H: [-5  7 25 42 90 21 10 -3 -6  8]
T: [ 30   9   7  -8 -68 -18   9  36  22 -45]
F: [-53 -60  38  75  53   2 -13 -67  53  72]
X: [ -2 113   0  55  20 -71  38 104 -29 -27]
P: [ -16   35    9   40  -50 -120   32   38  -15    1]
A: [-32   3  12  45 -49 -97  15   7  12  23]
Z: [ -14   60  -31  -12  -41 -102   23   48  -60  -13]
C: [  34   59   48   60  -76 -118   59   63   -7   19]
G: [  -9   39  -76   48 -118   60   21   32  -69  -25]
S: [ -5  30 -16  -7  33   7   1  12 -30   6]
M: [  7  37  18  39   1 -30  33   7  12   6]
N: [ -4  29  30  61 112  14  19  23  -6 -14]
rev: [  6 -30  12   1   7  33] | S
rev: [-118  -76   60   48] | C
perm: [  6  12   7  33 -30   1  39  18  37   7] | M

Desam: [-36   5  -9  19   4  26  23 -60   2  15 -37  23 -16   2  32 -16  16   2
   5  30 -31   7  39 -24 -13 -22 -10 -22  18  33   9 -24  15   2  12 -23
 -48   8  -7 -14  19 -11  28  17 -18  78 -57  26  11 -44 -20   6   3  65
  -7  40   3  17  25   2  24]
lafuz: [-23  28   0  -8  13  36 -12 -57   9   6 -27   3  -1  27  21 -14   8  12
  11  67   8   5  60  -5  -8   7  -7 -25  44  10  -4 -26   7  -4  23 -21
 -25  -7 -15  -6  12 -29 -17   2  -2  82 -51  41  37 -44 -62  32  28  46
  -4  39  16   0  37 -23   4]
benod: [-26  15  -8  16   7  36  11 -67   5   8 -30  27 -37  20  59  -2  19  -5
  27  47  -1  14  67 -18  -5   8  -7 -43  33  43   7  -7  21   3  25 -15
 -23  26 -22 -21   6 -12  -5   9   0  80 -38  32  13 -11 -47   9  28  38
  -3  41  24 -10  45 -10  13]
Neze: [ 27   7  28 -20  41 -25  -6 -26  34 -21 -13  11  33  24   0   9  11 -60
 -25 -53 -17 -11 -18  49 -24  33 -40 -32  17 -15 -11 -28 -11 -84 -27  28
   4 -16  -4  19 -22  38   1   7   9 -11  12  48 -38 -22 -20  63  23 -11
  14 -10   1 -29 -42  49 -10]
nuf: [ 21  22  48 -24  39  -6  12 -36  29 -15 -28 -14  13  34  -1   0  15 -47
 -24 -40 -21 -40 -11  35 -37  36 -48 -30   5  -5  -1 -14   5 -74 -31  25
  -5 -11  13   9 -49  50  12   8  28 -11  -9  49 -22  -2  -3  46  12  -9
  14   2   0 -31 -37  46 -14]
ziso: [-36  10  -4   9   3  42  26 -57   8  11 -39  10 -16   3  24   1   7  30
  22  51  -5   6  61  -6   4  15 -34  -1  28  17  -8 -29  22  -2   5 -37
 -17   7 -13 -29   1 -21   8   7  -7  74 -42  38  24 -47 -42  29  41  62
   1  37  26 -10  32 -11  23]
tuza: [  -5   46   23  -25   24   10   12  -44   33   -1  -18  -12   18   36
    7   -2    9  -47  -29  -52  -11  -14  -26   26  -20   31  -36  -30
   10    7    7  -39  -19 -100  -16   19   -2  -16   -2   27  -33   53
    5   -5   10  -27    5   38  -24  -12   -6   45   23  -12    5    6
    0   -8  -48   42  -19]
Vone: [-32   9 -24   7  -4  45  31 -60   9  15 -24   0 -19  12  34  -3  20   5
  34  42   8  -6  55 -17  -7   1 -28 -21  39  47 -15 -32   7  -2  20 -22
 -38  18 -17 -20   4 -17  26   9   4  69 -51  35   9 -39 -32  17  33  37
  14  27  22  14  52  -1  29]
Dud: [ 28  13  17 -32  32   6  12 -24   6   6 -16  -8  27  37  -1  14  17 -59
 -31 -60 -29 -25 -32  40 -18  36 -45 -35   6 -15   3 -36  -6 -89 -29  12
   3 -12   9   5 -39  33  -5  22  31 -15  16  43 -17 -29 -14  49  27  -4
  18 -15  -8 -47 -44  52 -21]
zude: [-32   9 -24   7  -4  45  31 -60   9  15 -24   0 -19  12  34  -3  20   5
  34  42   8  -6  55  -2  -7   1 -28 -21  39  47 -15 -32   7  -2  31 -22
 -38  18 -17 -20   4 -17  26   9   4  69 -51  35   9 -39 -32  17  33  37
  14  27  22  14  52  -1  29]
zador: [-22  46 -74  34  48 -37  14 -30  13 -24   9  21 -14 -31   5  -5  -1   0
 -49  35 -36  36 -40  -9   2   8  12 -21  12 -28 -31 -11 -14 -40  -1 -37
   5  -3  22 -11  46  39  15 -14 -47  -6  -5  -3  12   0  13  29  50  25
 -24  -9  28 -48 -15  49 -11]
pog: [-36   5 -24  21   8  34  16 -66  11  24 -45  14 -38  -1  13  -3  23   0
   9  63   3  -1  48 -11  -4   0 -34 -29  39  42  -7 -15   6   5  21 -34
 -19  20 -21 -20  16  11  12  15  -5  68 -40  25  30 -48 -17   9  35  59
  13  34  25   7  37 -23   5]
rev: [46 -3] | nuf
perm: [ 36 -48 -30   5  -5  -1 -14   5 -74 -31  25  -5 -11  13   9 -49  50  12
   8  28 -11  -9  49 -22  -2  -3  46  12  -9  14   2   0 -31 -37  46 -14
  21  22  48 -24  39  -6  12 -36  29 -15 -28 -14  13  34  -1   0  15 -47
 -24 -40 -21 -40 -11  35 -37] | nuf
perm: [ 29 -32   9 -24   7  -4  45  31 -60   9  15 -24   0 -19  12  34  -3  20
   5  34  42   8  -6  55 -17  -7   1 -28 -21  39  47 -15 -32   7  -2  20
 -22 -38  18 -17 -20   4 -17  26   9   4  69 -51  35   9 -39 -32  17  33
  37  14  27  22  14  52  -1] | Vone

pevo: [ 66  22  37  40 -54   2  29  45  -1 -15  61 -21  33  16  29 -15  64 -17
 -19 -39  55  74  -3  45   6 -58 -82  10  -5  18 -40  59   2   4   0 -42
 -10 -26  44]
sape: [-10  18  -9 -20 101 -21  25 -18 -44  13  55  37 100 -54  15 -35 -38  -6
  19  -8   1  15 -37  13  31  41  58   9   0  37  31  32 -27  45 -36  40
 -11   3 -19]
mavo: [-19  16 -39 -18  46  11  27  -3 -38 -20 -18 -24   2 -25  -3 -30 -47 -18
   7  27 -20  -2 -34  -9 -30  76  -5  37  20 -29  40 -11  31 -11  53   9
  14 -11  18]
fota: [ 18 -37 -48  83  12 -47  31 -29   0  -6  37  43  60 -34  29 -18   9 -29
  31  -5 -20  19  27  69  -6  31  55 -33  58  -3  51   1 -22   6 -43   4
  -2 -47  46]
tenil: [-38  28  25 -21 -30 -14  29  25 -39  -9 -26  46 -15 -44  46 -34 -31  -8
  17 -42  20  92  53  11   1 -85  17  25  78  -4 -48  62 -57  66 -34 -37
  11 -13  26]
bedo: [-17  30   3  52  16  -8   1  35  60   8  11  23 -28 -27  -4 -34 -37   1
 -24 -41  -6  10  22 -48  38  18  36   0   1 -20 -44  68  58 -29   7 -38
  15 -14  25]
rore: [-33  37 -29 -29  51 -18  29 -22 -48  -6  20   0  69 -47  31 -43 -47  31
   9  43 -20  58 -37  -3 -34  55  12  83   6  -2  46   1  27  31  -5  18
   4  60  -6]
zam: [-34 -25  36   5  59  38 -22 -16 -37  18 -45   6 -99 -10  -7 -47 -49  34
 -13  18  -8 -36 -27 -32  30 -30 -12 -15  -5  40 -34 -39  45 -34  21  13
  84  -1 -30]
Nifes: [-14 -14 -23  -8  59  -1 -25 -18  -7  11  -2 -17 -28 -33  -6 -40 -56  13
 -24 -36 -23 -40   5 -49 -18  78   4   8 -21 -22  37 -13  45 -38   6 -18
 -10  17 -33]
kivuv: [ 26 -21 -30   1  -5 -15 -15  16 -19  16  21 -19  13 -14 -14  41  13  15
  18   7   8 -23 -22  24   2 -10  33 -12   1  35   9 -24 -20  13 -29  32
 -10  12  -7]
Memun: [ -6 -10  24 -29 -47  16  -8 -37  -2 -17 -26 -16 -31  72  -9  19  34  -4
 -11  64 -20 -24 -14  21 -38  25 -68   5 -24 -25  47 -38 -15 -25  46  10
 -12   3 -26]
rev: [-34  60  43  37] | fota
rev: [-14 -24 -20  64 -11  -4  34] | Memun
perm: [ -6  60   4  18  -5  31  27   1  46  -2   6  83  12  55 -34  -3 -37  58
 -20  43   9  31 -47 -43  31 -47  69   0  20  -6 -48 -22  29 -18  51 -29
 -29  37 -33] | rore
rev: [-37 -16 -22  38  59   5  36 -25] | zam

luruv: [-38 -22   3  35  52]
Lud: [ 32 -62  18  57 -62]
Bipon: [-22  52 -38   4  35]
pelut: [-17 -25   0  60   0]
fes: [ 94 -11  43 -15 -77]
raz: [  7   8 -18  12  -8]
por: [-20 -23  -8  56  -1]
mas: [ 40  57  10 -30   5]
dav: [-14  34 -29  11  10]
vomeb: [-17 -25  36 -45   0]
pogen: [ 12 -32  36  34 -17]
kevur: [ -3 -32 -14  51 -23]
q: [-17 -25   0  60   0] | pelut
perm: [ 35   4 -38  52 -22] | Bipon

med: [ -4 -28 -39  30 -18  44  18  12  -8 -12  21   9  -8 -29   8 -24  27 -13
 -30 -18  15  28 -47 -29  30  23  16  -3  23  -4  31  16  17  -2 -22 -39
   2 -24  10 -35  18  12  -3]
faveg: [ 37  53  38  41 -47  34  21 -60 -83 -59   7  71 -83 -55  34 -85  33  10
  29 -45 -11  -2  11 -10   2 -20  32  52 -45 -44   4 -25  34  30 -35 -21
 -72  -1  35 -38  43  22 -24]
ruma: [ 37  53  38  41 -47  34  21 -60 -83 -59   7  71 -83 -55  34 -85  33  10
  29 -45 -11  -2  11 -10 -25  48 -33 -69   1  68   3 -59 -54  48 -74  23
  32  25   2   5  15 -68 -17]
fizib: [ 42  50  40  36 -12  40  13 -37 -37 -32  -4  47 -40  -6  12 -31  14  14
  47 -21   1 -14  43   6 -20  28 -26 -42   7  55  -4 -28 -39  30 -18  43
  38  30  -2  31   1 -41   2]
tofuf: [ -2  31  43  25   2  54 -31 -17  -7  11 -46  12 -22 -30  13 -35 -41  58
  35 -16 -58  -5   3  40   8  39  32  -4 -48  19 -47 -25  11   7 -15   1
  26  49  25  20 -38 -23 -44]
funo: [-19  -5  36   4  -6  42 -80 -57   4 -17 -96 -31 -13  53 -66  24 -92   1
  62   5 -33 -96  79  13 -70 -44 -48 -26 -47  -2 -94 -32 -48 -51  45  30
  15  36 -60  72 -93 -50   5]
rev: [ 43 -18  30 -39 -28  -4] | fizib
rev: [31 -4] | med
perm: [ 38  30  -2  31   1 -41   2  42  50  40  36 -12  40  13 -37 -37 -32  -4
  47 -40  -6  12 -31  14  14  47 -21   1 -14  43   6 -20  28 -26 -42   7
  55  -4 -28 -39  30 -18  43] | fizib

fef: [ -1  21 -40   9  30  51  -5  -4 -99  40  21   0 -94 -35 -20  18  26  33
  50  30  22 -65  74  52  49  15  27 -24  21 -12   3 -24   0  19  -7 -32
  -1  76  41 -29   8 -66   4  28 -75  15  48  32  48  44  13  23  53  11
 -23 -60 -47  68 -34   9  -3  15 -30]
gori: [-12   1 -16 -20  -3  29   7  25  -3  11  -9  -7 -28 -20  20  -4 -16  15
  -5  -1  23  -3  30   0  17 -11  15 -11   8   0  -7  18 -34  -4  17  10
  13 -17  -9  25   7   1  -3  -2   6  10  10 -21  -5  -3 -22  25  13  20
  17 -19  21 -12  -9   4  18  18   1]
gimu: [-14  33  -2   3  -2  39 -23  15 -37   7 -14   7 -39 -10 -43  -2   3  30
   3   7   3   9  24  13  27  12   3  -7  -4  17 -23  11  29  -9 -10 -26
 -15 -14  43  -8  21   3   1  21   8  -9  42  27 -13   5  10  24  16  14
  -9  -2 -34  15   3  -1  -6  25   5]
Vave: [  1   5 -37   6  30  17   1  -5 -53  37  21  -2 -48 -23  -2  17  25  10
  48  22  20 -65  45  39  19   6  23 -13  21 -12   5 -24  -4  19  -2 -12
   2  76  13 -19   1 -66   4  10 -75  15  16  11  48  43   4   7  31   3
 -15 -59 -17  48 -34   9  -1   4 -30]
sud: [-11  25   6   1  -9  25 -19  15 -16  -3 -16   7 -20  -3 -34  -5  -4  21
  -9   1  -3  21  10   1  18   8  -3  -2  -7  18 -22  15  25 -11  -9 -17
 -12 -28  30  -1  17  18   0  13  23 -12  29  17 -21  -7   7  17   4  10
  -4  13 -20   0  10  -3  -5  20  11]
perm: [-34 -28 -22 -21 -20 -20 -19 -17 -16 -16 -12 -12 -11 -11  -9  -9  -9  -7
  -7  -5  -5  -4  -4  -3  -3  -3  -3  -3  -2  -1   0   0   1   1   1   4
   6   7   7   8  10  10  10  11  13  13  15  15  17  17  17  18  18  18
  20  21  21  23  25  25  25  29  30] | sud
rev: [23 13  0] | sud
perm: [-75 -66 -65 -59 -53 -48 -37 -34 -30 -24 -23 -19 -17 -15 -13 -12 -12  -5
  -4  -2  -2  -2  -1   1   1   1   2   3   4   4   4   5   5   6   6   7
   9  10  10  11  13  15  16  17  17  19  19  20  21  21  22  23  25  30
  31  37  39  43  45  48  48  48  76] | Vave

figug: [-30  34  33  37   8  -7 -41   8  29   9   4 -42  19 -29  21  44   5 -20
  30 -18  39   9 -30  33  49 -40  -9]
sezod: [-73 -22 -18 -24   3 -44  20 -15 -26 -37 -81 -40 -23 -38 -15  21 -48 -20
 -16  54  46 -10 -56   7 -12 -15  -7]
Kof: [-89 -12 -20  12  16 -70  49 -18 -44 -10 -72 -26 -28 -24 -15  22 -35 -17
 -14  40  45   6 -70  20   5 -19 -15]
rus: [-20  41  39  28   1 -11 -22  17  27   9  18  -8  -6  -7  32  21  24 -21
  35 -20  17   6 -24  22  45 -16 -13]
seko: [-49   3  16 -49 -11  -6 -24  10   5 -54 -68 -20 -38 -36  22   5 -30 -37
  -3  52  38 -19 -58  -6  -1  -2 -27]
Gov: [-84  10  -2  32  16 -77  58  -8 -36   7 -44  -4 -38  -5   1  16  -8 -19
   3  20  33  10 -67  24  23 -12 -20]
sopov: [-26  13  24  10   1  10 -69   0  40 -14 -16 -82  42 -58   8  61 -22 -20
  24  -4  54  -2 -19  30  31 -52  10]
mut: [ -9   3  11  13   3  14 -54  -6  30  -4  -5 -67  46 -44  -3  49 -11 -23
 -10  42  14  -6 -55  -8  -1  15 -35]
niz: [-23  15  25   9  -7  -5 -43   2  44 -13   1 -73  32 -44   7  57  -6 -18
  38 -12  37  -8  -2  27  26 -38  25]
lenu: [-79  12  21 -42 -17 -52  21  11   3 -56 -64 -21 -61 -28  23  14 -14 -43
  22  51  35 -26 -61   2   5   4 -11]
Namuz: [-40   0  19 -62 -26 -12 -13  12  21 -65 -51 -30 -37 -34  17  12 -20 -34
  18  47  25 -34 -29  -9 -11   7   2]
tuv: [ -9   3  11  13   3  14 -54  -6  30  -4  -5 -67  46 -44  -3  49 -19  -8
  14  -9  38   1  -2  23  19 -43  14]
rev: [-18  30 -20   5  44  21 -29  19 -42   4   9] | figug
rev: [-15  20 -44] | sezod

Sika: [-23  97  15 -39 -78 -33 -89 -31   8 -52  28 -12 -47 -21 -21  23 -19  36
  68 -31  13 -13   0  23  13   9  -2 -24 -39  25 -11  60]
tep: [  19   39   48  -20  -18  -62 -104  -18  -38  -16   51  -17  -37  -21
    6  -49  -37   37   74  -10    1   27  -36    3   43   42   16  -18
  -19   67   17   44]
Mesi: [  48    3  -10   43  -18   44   51  -37   67   37  -62   19   74  -17
  -21  -37   39   42  -18  -19  -49   27  -20  -16    6 -104    1  -37
   17   16  -18  -38]
Mekif: [ -2  40 -91   1 -42   6  21 -16  58 -66 -49  36  -1   2  -4  63  34 -27
  -3  22  27 -39  45  12 -51 -22 -20   1  23 -74 -65  34]
lodo: [ 68 -78 -52 -89 -19 -11  13  28 -12  25 -21 -31  13 -39  -2  36   0 -47
  23 -21   9 -33 -24 -23 -39  59 -31   8  23  97  15 -13]
Legu: [ 41  13  41  -6   4 -71 -96 -13 -45 -11  48  -9 -28 -20  19 -70 -33  27
  70   9   1  38 -42  -6  42  53  19 -12   0  67  16  39]
toloz: [  2 -92  41  26  78  40  72  34 -30  83   3 -16  38  18  10 -35  -1 -11
 -62   2 -26  23 -18 -19  14  -8   8  17   7  15  47 -72]
sodu: [  9  53 -88  -3 -51 -14  -9 -24  53 -80 -42  38 -12  -4  -1  53  28 -21
  19  25  29 -34  39  13 -46  -8 -18  -3  23 -64 -69  50]
Tumap: [-86  59  52 -39 -59  58  14  -1  18  23  17 -41 -14   1 -50  68 -13  30
 -17 -75 -12 -30  15  22   7 -48  -8 -12 -72   9  31 -20]
bivuk: [-43 104  -8 -40 -93  -5 -51 -28  34 -57   4  -5 -39 -14 -32  62  -6  24
  44 -38  16 -35  22  26 -10 -18 -12 -20 -41  -8 -25  49]
zafog: [ 30  23  49 -13  -3 -66 -97 -13 -45 -10  49 -14 -31 -19  14 -63 -36  31
  71   0  -1  34 -41  -5  42  53  19 -14 -10  70  20  38]
nor: [  2 -72 -41  33  52  50 102  24  18  33 -45  17  46  22   8  18  33 -40
 -75  25  -6  -9  22 -12 -33 -27 -10  22  34 -54  -7 -52]
perm: [-86 -75 -72 -59 -50 -48 -41 -39 -30 -20 -17 -14 -13 -12 -12  -8  -1   1
   7   9  14  15  17  18  22  23  30  31  52  58  59  68] | Tumap
rev: [ -17   51  -16  -38  -18 -104  -62  -18  -20] | tep
rev: [ 0 71 31] | zafog
perm: [  44   17   67  -19  -18   16   42   43    3  -36   27    1  -10   74
   37  -37  -49    6  -21  -37  -17   51  -16  -38  -18 -104  -62  -18
  -20   48   39   19] | tep
perm: [-17 -75 -12 -30  15  22   7 -48  -8 -12 -72   9  31 -20 -86  59  52 -39
 -59  58  14  -1  18  23  17 -41 -14   1 -50  68 -13  30] | Tumap
perm: [ 68   9 -19  13  15  36  -2  23 -33 -12  60 -23 -31  97 -52 -89  23 -21
  13  28 -78   0 -24   8 -47 -11 -31 -39 -13 -39  25 -21] | Sika
q: [ 41  13  41  -6   4 -71 -96 -13 -45 -11  48  -9 -28 -20  19 -70 -33  27
  70   9   1  38 -42  -6  42  53  19 -12   0  67  16  39] | Legu

gedup: [-29 -33  46  44  30 -33 -12]
fenun: [ 31  -6  74 -63 -37   3 -37]
kemiz: [ 23  34 -31  -4 -62   8  -2]
dal: [-58 -19 -24  26  28 -17  30]
Fal: [ -6 -14  48 -39 -69 -11  28]
Zema: [  -4    5   85   -3 -108   -4   -4]
nek: [-58  -2   0  82  47 -36  33]
Muzof: [ 23   8 -30 -39  10  24  -8]
zez: [ 12  10 -15  39 -56  28   9]
sovob: [-19  31 -15  39 -56  28  -3]
rev: [  9  28 -56  39 -15] | zez
perm: [  85   -4    5   -4   -3   -4 -108] | Zema
rev: [ -8  24  10 -39 -30   8] | Muzof
rev: [ 48 -14  -6] | Fal
q: [ 12  10 -15  39 -56  28   9] | zez

Gim: [-70 -16  29  -4  47]
vav: [-40  25 -30  18 -56]
Sufu: [ 95  29 -75 -16  32]
vef: [ 29  95 -75  29  70]
vop: [ 98 -49  93  30 -33]
pafu: [-34  93 -49  98  30]
gubad: [-16  47  29  -3 -70]
Pev: [-53  32 -43 -16  -6]
nife: [ 96 -66  95  28  -5]
Kun: [-36  11 -54  -1  21]
rev: [28 95] | nife
perm: [ 70  29 -75  95  29] | vef
rev: [-75  29  95] | Sufu
perm: [-33  30  93 -49  98] | vop
perm: [-70 -16  -3  29  47] | gubad
rev: [ 18 -30  25 -40] | vav
perm: [-70  -3  29  47 -16] | gubad

